Moves between nodes:
w787 g w616
w787 v w456
w787 f w428
w787 n w622
w787 h w855
w787 z w572
w628 g w206
w628 v w635
w628 f w195
w628 n w768
w628 h w858
w628 z w938
w181 g w468
w181 v w768
w181 f w938
w181 n w315
w181 h w832
w181 z w351
w683 g w284
w683 v w431
w683 f w560
w683 n w599
w683 h w628
w683 z w174
w347 g w818
w347 v w672
w347 f w521
w347 n w731
w347 h w74
w347 z w284
w672 g w168
w672 v w284
w672 f w407
w672 n w855
w672 h w604
w672 z w347
w989 g w434
w989 v w859
w989 f w206
w989 n w317
w989 h w456
w989 z w468
w283 g w640
w283 v w326
w283 f w93
w283 n w917
w283 h w376
w283 z w616
w353 g w855
w353 v w599
w353 f w174
w353 n w847
w353 h w181
w353 z w998
w393 g w353
w393 v w376
w393 f w168
w393 n w89
w393 h w276
w393 z w653
w175 g w917
w175 v w891
w175 f w456
w175 n w85
w175 h w24
w175 z w622
w676 g w838
w676 v w645
w676 f w859
w676 n w74
w676 h w891
w676 z w317
w653 g w998
w653 v w393
w653 f w818
w653 n w203
w653 h w879
w653 z w376
w938 g w604
w938 v w628
w938 f w315
w938 n w181
w938 h w31
w938 z w635
w998 g w731
w998 v w353
w998 f w431
w998 n w834
w998 h w351
w998 z w599
w89 g w847
w89 v w656
w89 f w393
w89 n w168
w89 h w415
w89 z w203
w572 g w326
w572 v w787
w572 f w866
w572 n w891
w572 h w731
w572 z w456
w866 g w519
w866 v w428
w866 f w891
w866 n w572
w866 h w347
w866 z w85
w434 g w768
w434 v w879
w434 f w384
w434 n w523
w434 h w283
w434 z w276
w894 g w866
w894 v w31
w894 f w145
w894 n w542
w894 h w431
w894 z w858
w855 g w393
w855 v w367
w855 f w672
w855 n w407
w855 h w468
w855 z w731
w74 g w140
w74 v w604
w74 f w676
w74 n w859
w74 h w866
w74 z w206
w768 g w989
w768 v w351
w768 f w628
w768 n w195
w768 h w640
w768 z w181
w351 g w859
w351 v w181
w351 f w635
w351 n w708
w351 h w542
w351 z w768
w225 g w31
w225 v w93
w225 f w292
w225 n w616
w225 h w168
w225 z w519
w519 g w894
w519 v w225
w519 f w80
w519 n w326
w519 h w818
w519 z w93
w708 g w676
w708 v w315
w708 f w351
w708 n w635
w708 h w145
w708 z w195
w542 g w572
w542 v w832
w542 f w894
w542 n w145
w542 h w998
w542 z w640
w80 g w145
w80 v w292
w80 f w326
w80 n w519
w80 h w203
w80 z w917
w85 g w93
w85 v w866
w85 f w175
w85 n w456
w85 h w284
w85 z w428
w662 g w622
w662 v w944
w662 f w832
w662 n w31
w662 h w847
w662 z w145
w203 g w834
w203 v w89
w203 f w653
w203 n w818
w203 h w838
w203 z w656
w284 g w234
w284 v w347
w284 f w24
w284 n w367
w284 h w206
w284 z w672
w384 g w628
w384 v w140
w384 f w523
w384 n w434
w384 h w93
w384 z w446
w891 g w80
w891 v w622
w891 f w572
w891 n w866
w891 h w521
w891 z w175
w317 g w523
w317 v w676
w317 f w989
w317 n w206
w317 h w175
w317 z w645
w468 g w276
w468 v w989
w468 f w604
w468 n w645
w468 h w787
w468 z w859
w326 g w542
w326 v w616
w326 f w519
w326 n w80
w326 h w653
w326 z w283
w622 g w292
w622 v w175
w622 f w787
w622 n w428
w622 h w407
w622 z w891
w456 g w283
w456 v w572
w456 f w85
w456 n w175
w456 h w367
w456 z w787
w415 g w315
w415 v w523
w415 f w276
w415 n w446
w415 h w292
w415 z w838
w446 g w938
w446 v w384
w446 f w415
w446 n w276
w446 h w225
w446 z w140
w832 g w787
w832 v w640
w832 f w31
w832 n w662
w832 h w353
w832 z w542
w858 g w85
w858 v w894
w858 f w944
w858 n w640
w858 h w683
w858 z w31
w859 g w879
w859 v w468
w859 f w74
w859 n w676
w859 h w572
w859 z w989
w174 g w672
w174 v w683
w174 f w847
w174 n w353
w174 h w938
w174 z w431
w599 g w367
w599 v w998
w599 f w683
w599 n w560
w599 h w768
w599 z w353
w428 g w225
w428 v w85
w428 f w622
w428 n w787
w428 h w672
w428 z w866
w944 g w175
w944 v w145
w944 f w640
w944 n w858
w944 h w560
w944 z w662
w168 g w174
w168 v w234
w168 f w89
w168 n w393
w168 h w446
w168 z w818
w24 g w656
w24 v w521
w24 f w367
w24 n w284
w24 h w317
w24 z w407
w292 g w662
w292 v w917
w292 f w616
w292 n w225
w292 h w89
w292 z w80
w523 g w195
w523 v w838
w523 f w434
w523 n w384
w523 h w917
w523 z w415
w560 g w24
w560 v w834
w560 f w599
w560 n w683
w560 h w195
w560 z w847
w656 g w560
w656 v w203
w656 f w376
w656 n w234
w656 h w523
w656 z w89
w847 g w407
w847 v w560
w847 f w353
w847 n w174
w847 h w315
w847 z w834
w838 g w708
w838 v w415
w838 f w879
w838 n w140
w838 h w80
w838 z w523
w917 g w944
w917 v w80
w917 f w283
w917 n w93
w917 h w656
w917 z w292
w206 g w384
w206 v w74
w206 f w317
w206 n w989
w206 h w85
w206 z w604
w645 g w415
w645 v w317
w645 f w468
w645 n w604
w645 h w622
w645 z w676
w640 g w456
w640 v w542
w640 f w858
w640 n w944
w640 h w599
w640 z w832
w195 g w317
w195 v w708
w195 f w768
w195 n w628
w195 h w944
w195 z w315
w93 g w858
w93 v w519
w93 f w917
w93 n w283
w93 h w234
w93 z w225
w234 g w683
w234 v w818
w234 f w656
w234 n w376
w234 h w384
w234 z w168
w616 g w832
w616 v w283
w616 f w225
w616 n w292
w616 h w393
w616 z w326
w834 g w521
w834 v w847
w834 f w998
w834 n w431
w834 h w708
w834 z w560
w145 g w891
w145 v w662
w145 f w542
w145 n w894
w145 h w834
w145 z w944
w879 g w351
w879 v w276
w879 f w140
w879 n w838
w879 h w326
w879 z w434
w140 g w635
w140 v w446
w140 f w838
w140 n w879
w140 h w519
w140 z w384
w635 g w74
w635 v w938
w635 f w708
w635 n w351
w635 h w894
w635 z w628
w407 g w89
w407 v w24
w407 f w855
w407 n w672
w407 h w645
w407 z w521
w31 g w428
w31 v w858
w31 f w662
w31 n w832
w31 h w174
w31 z w894
w276 g w181
w276 v w434
w276 f w446
w276 n w415
w276 h w616
w276 z w879
w376 g w599
w376 v w653
w376 f w234
w376 n w656
w376 h w434
w376 z w393
w818 g w431
w818 v w168
w818 f w203
w818 n w653
w818 h w140
w818 z w234
w521 g w203
w521 v w407
w521 f w731
w521 n w347
w521 h w676
w521 z w24
w731 g w653
w731 v w855
w731 f w347
w731 n w521
w731 h w859
w731 z w367
w367 g w376
w367 v w731
w367 f w284
w367 n w24
w367 h w989
w367 z w855
w315 g w645
w315 v w195
w315 f w181
w315 n w938
w315 h w662
w315 z w708
w604 g w446
w604 v w206
w604 f w645
w604 n w468
w604 h w428
w604 z w74
w431 g w347
w431 v w174
w431 f w834
w431 n w998
w431 h w635
w431 z w683

In the rows, 49 means zero.

The rows follow the links: the fewer symbols apart two nodes are, the more alike their rows tend to be.

Each row is also shifted at random along 3 hidden directions that mean nothing.

Some nodes, each with a row of numbers:
w367: [  39   34   44   48   43   40   43   52   49   39   42   52   58   41   49   44   56   46   56   42   41   43   40   38   50   47   42   38   37   57   56   34   54   57   56   49   54]
w838: [  45   47   55   38   49   36   54   46   47   43   47   52   42   51   52   52   42   45   44   54   57   50   55   42   49   44   51   56   60   49   49   51   45   44   50   53   54]
w859: [  37   42   49   39   53   40   58   47   48   50   47   46   45   40   49   55   45   41   55   33   55   51   46   44   50   46   54   55   41   55   49   39   50   51   54   54   60]
w917: [  17   40   46   40   37   44   47   48   59   39   50   58   48   45   53   45   55   44   43   59   41   33   44   39   52   34   41   45   53   49   55   47   46   52   51   55   48]
w645: [  29   47   58   35   54   41   55   43   48   40   37   53   48   40   51   54   52   47   47   47   50   40   51   42   39   57   41   45   50   37   51   44   54   50   55   53   56]
w683: [  37   50   45   59   39   48   44   60   50   43   48   54   51   58   50   42   48   56   53   50   47   53   51   47   52   54   51   41   49   50   48   38   46   49   45   45   46]
w628: [  66   43   42   48   41   64   48   54   40   34   50   62   46   51   42   42   47   53   60   53   52   38   56   52   62   66   39   45   57   49   44   36   40   61   39   57   45]
w858: [  31   49   43   61   45   61   45   55   48   52   52   45   50   53   46   42   52   51   52   49   47   48   52   57   55   54   48   46   50   45   44   51   45   49   41   43   42]
w31: [  56   61   47   63   54   65   44   45   51   54   53   44   53   49   42   46   46   57   50   47   46   54   53   68   44   57   50   50   48   43   39   57   45   48   43   41   34]
w74: [  68   46   51   42   45   51   57   51   48   50   46   45   41   43   47   45   50   40   52   39   52   47   51   58   51   54   53   52   52   46   42   39   50   50   44   58   55]
w434: [  50   45   50   52   53   51   50   54   35   49   56   47   49   44   51   46   45   48   50   55   57   44   44   43   56   50   45   47   47   61   56   54   49   51   44   52   50]
w415: [  43   55   60   38   56   40   53   46   43   53   47   47   44   48   54   55   46   52   38   55   55   51   50   44   41   51   52   52   57   42   53   61   56   47   46   51   47]
w635: [  29   57   47   48   51   47   54   50   45   50   43   52   41   55   46   49   36   48   58   48   55   61   54   60   51   58   55   51   49   49   38   45   37   46   47   45   56]
w206: [  43   38   53   43   45   46   59   61   43   53   45   42   48   45   49   44   57   44   51   40   58   44   48   46   51   59   49   43   52   50   49   41   63   52   44   56   55]
w662: [  50   47   50   44   47   53   48   36   53   53   52   45   48   51   53   51   52   57   35   44   46   43   53   37   47   44   54   61   54   27   57   53   55   48   41   48   37]
w604: [  43   50   58   47   53   48   57   57   42   62   46   32   47   46   49   50   56   47   43   38   58   64   46   52   40   61   59   49   47   43   51   52   65   42   43   48   51]
w225: [  52   54   47   48   44   60   45   42   56   37   51   55   51   40   45   47   61   49   42   56   38   43   38   53   47   50   52   48   54   43   48   46   51   48   41   59   38]
w351: [  58   56   48   54   62   53   51   45   37   53   51   49   44   51   42   53   33   54   61   44   55   53   58   59   55   51   48   55   47   57   44   50   35   50   49   41   53]
w315: [  39   46   58   35   55   40   56   46   42   49   50   48   44   55   55   52   47   57   37   39   56   47   54   32   46   54   53   60   52   31   59   47   59   48   44   46   47]
w787: [  42   53   53   52   55   49   49   44   48   59   51   33   57   42   47   51   52   46   47   35   44   52   46   51   37   49   51   45   35   48   52   55   57   45   50   43   44]
w145: [  56   47   47   45   41   50   52   42   58   52   53   50   45   55   53   46   46   48   43   47   45   47   59   46   54   38   46   61   54   35   45   49   43   49   46   49   46]
w847: [  39   55   51   45   51   40   44   45   54   43   41   56   52   56   48   50   47   62   44   50   45   50   52   39   40   52   49   43   53   36   53   44   51   48   54   38   44]
w622: [  41   60   56   53   61   48   51   48   53   68   45   33   52   49   47   53   52   45   41   46   45   54   57   58   31   48   43   50   49   39   46   68   52   45   56   35   44]
w195: [  20   45   51   45   50   41   51   50   44   46   42   60   47   53   47   50   42   54   52   54   54   43   59   42   53   54   39   47   58   48   47   45   42   56   52   43   52]
w599: [  50   42   45   59   46   45   47   56   40   60   61   41   53   61   55   47   49   58   44   41   50   55   46   36   55   44   58   48   34   52   58   49   59   45   40   40   45]
w24: [  38   47   56   48   41   33   52   60   52   64   47   37   52   56   58   45   54   49   44   44   52   60   51   38   42   43   51   37   43   47   54   54   63   48   56   39   58]
w468: [  37   48   54   43   61   50   52   45   40   38   41   55   53   32   41   55   48   43   57   41   48   42   43   51   41   62   43   43   41   52   48   43   48   54   55   49   56]
w140: [  44   47   55   34   41   41   56   50   49   45   53   47   36   51   54   48   50   42   39   41   53   53   42   35   59   45   69   62   57   48   54   42   58   44   35   64   57]
w640: [  35   39   39   58   46   55   42   46   45   48   58   51   54   50   44   43   45   52   52   44   44   42   48   45   57   43   43   50   42   52   55   44   45   52   52   43   45]

Complete each set of four: the symbols that take the first to the second take the third to the fourth, perhaps in another order.
Answer with the node's name.
A [  33   42   46   50   36   52   50   57   53   53   49   46   55   46   49   41   60   40   50   44   44   43   43   53   49   51   47   45   45   46   46   46   57   54   44   56   51]
B [  27   34   41   51   44   51   46   48   50   43   48   53   55   32   48   42   54   41   54   42   42   35   43   44   50   42   35   46   40   56   50   40   51   55   54   55   53]
C [  42   45   55   41   53   39   56   46   47   61   50   45   42   59   59   55   38   53   44   41   60   58   59   38   52   44   57   60   52   37   52   53   48   46   47   42   56]
D w635

A [  51   51   47   54   58   48   42   45   48   44   41   52   59   40   42   53   51   48   60   43   44   45   42   53   36   58   44   37   39   51   47   45   45   50   61   41   49]
B [  50   49   55   42   46   40   46   44   57   36   47   58   48   46   49   56   52   51   39   60   44   43   44   36   44   45   47   44   54   44   53   45   54   47   53   52   44]
C [  74   57   52   48   44   51   45   50   50   41   52   52   50   52   50   47   58   53   43   57   46   52   34   48   48   55   58   44   52   48   51   49   57   43   38   57   42]
D w353

A [  49   51   51   50   53   42   43   45   49   40   53   48   53   43   51   55   51   54   42   49   44   51   36   37   45   47   59   47   41   55   60   46   59   43   48   52   42]
B [  66   45   51   46   42   41   48   44   52   44   58   52   47   50   55   48   49   47   45   43   43   50   34   31   57   31   65   59   44   55   59   43   57   44   45   56   52]
C [  32   45   40   52   43   55   41   43   53   33   40   66   50   50   40   46   45   52   58   61   42   31   63   54   54   46   23   42   59   44   41   40   29   62   57   39   46]
D w662

A [  46   47   48   50   51   51   48   42   48   59   60   38   48   56   53   49   40   49   45   37   48   56   46   44   58   36   59   63   40   45   54   50   49   46   43   45   48]
B [  55   57   53   53   56   43   43   46   53   48   40   55   52   54   46   55   45   61   50   54   47   52   54   49   40   56   45   42   49   42   48   56   43   49   52   34   43]
C [  59   40   46   49   53   55   50   55   34   42   46   51   49   39   42   44   53   44   59   50   55   36   49   51   50   57   30   40   45   56   48   40   45   58   55   51   51]
D w891

A [  28   49   56   40   57   40   55   44   43   47   42   53   45   55   51   57   41   58   46   43   56   53   57   45   48   54   52   52   54   36   57   50   51   47   48   42   49]
B [  16   49   48   49   53   33   42   47   48   41   47   53   54   48   47   54   49   63   47   37   45   53   35   33   50   50   60   48   34   49   59   38   56   48   49   44   47]
C [  34   47   51   49   45   46   53   59   41   48   53   51   41   47   51   46   50   48   51   58   54   48   45   49   54   57   53   44   59   56   51   51   53   48   41   58   50]
D w656

A [  87   47   51   54   41   47   43   58   45   63   54   44   47   60   58   45   52   50   38   67   54   49   56   47   50   42   43   42   54   51   53   64   55   49   46   46   41]
B [  54   36   47   46   41   54   54   58   38   47   50   46   45   55   50   43   53   56   43   44   58   45   51   44   61   61   50   51   55   46   53   43   56   55   37   55   48]
C [  44   65   46   64   52   54   40   51   51   42   42   58   55   51   35   47   41   58   58   52   44   55   49   66   44   69   53   36   49   45   39   47   39   47   50   40   43]
D w468

A [  61   48   52   45   45   44   53   51   51   57   48   37   53   48   52   49   59   50   39   38   46   60   39   45   42   57   63   47   43   41   54   46   71   44   44   53   50]
B [  27   39   49   32   46   44   60   50   54   36   40   54   43   41   48   47   55   40   54   37   46   45   43   45   52   57   52   54   50   47   44   30   53   47   49   63   68]
C [  47   54   50   51   55   58   49   51   44   44   42   53   46   46   41   51   47   55   52   50   52   48   53   59   50   69   49   51   52   40   45   44   46   51   46   46   46]
D w894

A [  50   53   50   57   55   57   43   40   46   52   51   51   51   43   45   52   49   47   47   52   42   47   41   52   42   45   50   48   43   53   48   62   48   48   48   52   36]
B [  32   57   49   51   55   49   48   43   54   63   47   37   52   44   48   50   42   41   56   36   43   55   47   56   44   35   50   53   34   57   43   56   44   40   57   43   54]
C [  71   49   47   46   39   50   49   54   60   45   44   51   49   47   47   43   52   44   59   46   41   49   46   57   50   50   51   46   48   48   43   34   45   49   50   53   55]
D w683

A [  36   42   46   41   46   57   46   34   60   28   42   65   52   44   47   49   50   56   47   53   38   28   52   42   47   48   32   49   54   32   47   37   40   56   53   48   41]
B [  49   35   41   54   45   60   43   43   47   44   61   47   55   51   49   41   54   50   45   45   47   37   50   42   59   40   44   56   43   49   59   40   48   60   41   50   41]
C [  40   46   47   53   40   43   49   60   51   52   44   44   53   49   48   45   59   47   52   44   47   54   43   49   49   53   54   39   46   55   48   43   58   49   49   46   55]
D w521

A [  69   64   50   56   46   53   42   52   49   41   45   51   52   50   45   49   54   54   47   60   47   54   40   59   44   58   55   38   52   53   45   53   47   44   48   51   40]
B [  18   53   46   54   58   44   37   43   50   33   42   58   56   48   40   56   41   59   58   45   43   56   40   45   44   56   52   39   35   54   52   39   44   52   53   37   44]
C [  26   53   53   49   56   40   54   56   39   57   48   51   40   55   48   55   42   47   49   62   61   51   58   52   48   51   41   43   58   61   49   64   40   52   53   44   50]
D w628

A [  35   51   53   45   49   40   47   45   58   46   43   52   51   57   52   55   47   60   39   48   49   56   49   39   43   50   54   49   49   36   54   49   56   43   51   40   44]
B [  67   46   49   45   46   53   54   49   45   48   50   49   42   54   48   45   43   50   47   41   54   49   53   48   59   56   57   62   56   43   45   41   48   49   38   56   53]
C [  51   65   51   60   46   43   47   58   52   65   55   36   43   57   53   53   44   48   46   53   51   72   47   54   48   46   70   49   49   57   44   61   49   32   47   43   50]
D w434

A [  24   55   51   50   47   41   45   49   52   43   46   48   53   55   50   50   53   59   43   40   48   59   40   40   49   59   65   50   45   40   53   37   59   42   41   46   48]
B [  68   53   53   41   56   42   63   50   44   67   45   37   43   51   50   53   42   40   46   47   56   58   61   55   43   49   47   55   54   43   43   59   45   43   53   42   57]
C [  43   63   56   48   56   55   50   51   41   49   44   47   41   46   44   53   48   52   48   55   53   55   45   62   47   68   57   45   51   52   46   59   53   44   46   50   45]
D w145

A [  81   39   43   45   45   56   51   41   55   50   52   43   54   40   52   48   54   40   44   36   41   39   44   48   52   33   47   60   40   45   50   48   50   54   48   54   46]
B [  48   47   52   44   51   41   47   48   47   51   47   44   59   42   51   53   55   50   42   35   46   51   40   36   43   49   56   48   32   48   58   44   68   46   54   46   50]
C [  32   51   47   52   39   55   45   57   52   56   56   39   46   53   50   42   56   48   42   52   47   49   43   48   54   46   54   50   50   53   50   55   58   43   40   57   45]
D w818

